Below are the code and all the weights of a small trained network. Each question names an input and a class and asks about switching units off, where a switched-off unit gives its printed mean instead of its output.

import numpy as np


def w(rows, s, z=0):
    codes = np.array(rows[::2]) - 128.0
    scale = np.full(codes.shape[1], s)
    scale[-1] = z or s
    return codes * scale


def f(y):
    return np.maximum(y, 0)


def log_softmax(a):
    a = a - a.max(-1, keepdims=True)
    return a - np.log(np.exp(a).sum(-1, keepdims=True))


def net(x, mask):
    res = np.array(x, float).reshape(1, 4) / 4 @ E
    y = f(res @ A[0][:, :-1].T + A[0][:, -1])
    res = res + np.where(mask, y, B[0][:, -1]) @ B[0][:, :-1]
    return log_softmax(res[-1] @ U[:, :-1].T + U[:, -1])


A, B = {}, {}
E = w([
[52,201,1],'x0',
[83,236,222],'x1',
[4,28,214],'x2',
[108,111,140],'x3',
],0.008)
A[0] = w([
[100,190,168,203],'N0',
[81,169,3,253],'N1',
[199,126,107,159],'N2',
[88,72,160,167],'N3',
[104,206,4,235],'N4',
[181,21,203,234],'N5',
],0.014,0.0046)
B[0] = w([
[166,251,247,181],'N0',
[187,51,164,241],'N1',
[162,166,32,180],'N2',
[67,28,207,178],'N3',
[165,89,121,253],'N4',
[53,173,77,218],'N5',
],0.011,0.017)
U = w([
[129,187,9,4],'0',
[20,69,150,255],'1',
[172,60,65,83],'2',
[180,193,159,159],'3',
],0.013,0.0016)

Each question gives the input, the list of numbers given to net, and the class t.
The units are the neurons (one row each of A and B). Each row of codes is followed by its name. A weight is (code - 128) times the scale printed after its matrix; where a second scale follows, it is the last column's (A, B and U).
mask holds one flag per neuron, in row order. A switched-off neuron (its flag False) gives its mean, the last column of its row in B, instead of its output. The means were averaged over made-up inputs and are rounded, as every weight is.
A unit's drop is (log p(t) with every unit on - log p(t) with that unit switched off) / (log p(t) with every unit on - log p(t) with every unit switched off).
The circuit of an input: a set's keep is (log p(t) with only the set's units on - log p(t) with every unit switched off) / (log p(t) with every unit on - log p(t) with every unit switched off). Starting from all 6 units, units are removed one at a time, each time the one whose removal leaves the highest keep (on an exact tie, the one counted first), for as long as the keep stays at least 0.8.
circuit, biggest first: the units of the circuit, biggest drop first
k most important neurons: the k neurons with the biggest drops, biggest first
drop of u: that unit's drop, to one decimal
input [7,1,1,3], class 2: 2 most important neurons : N1, N4
input [-1,-2,0,-6], class 0: circuit, biggest first : N1, N3
input [4,0,-8,-4], class 2: most important neuron : N1
input [7,5,-4,-5], class 3: 3 most important neurons : N0, N3, N2
input [8,-6,5,6], class 2: 3 most important neurons : N1, N5, N4
input [7,-4,6,-3], class 2: 2 most important neurons : N1, N5
input [6,1,1,-2], class 2: 2 most important neurons : N1, N4
input [-6,1,-6,-7], class 0: drop of N2 : 0.1
input [-5,1,-2,1], class 0: drop of N1 : 0.2
input [1,-4,2,0], class 1: drop of N4 : 0.4
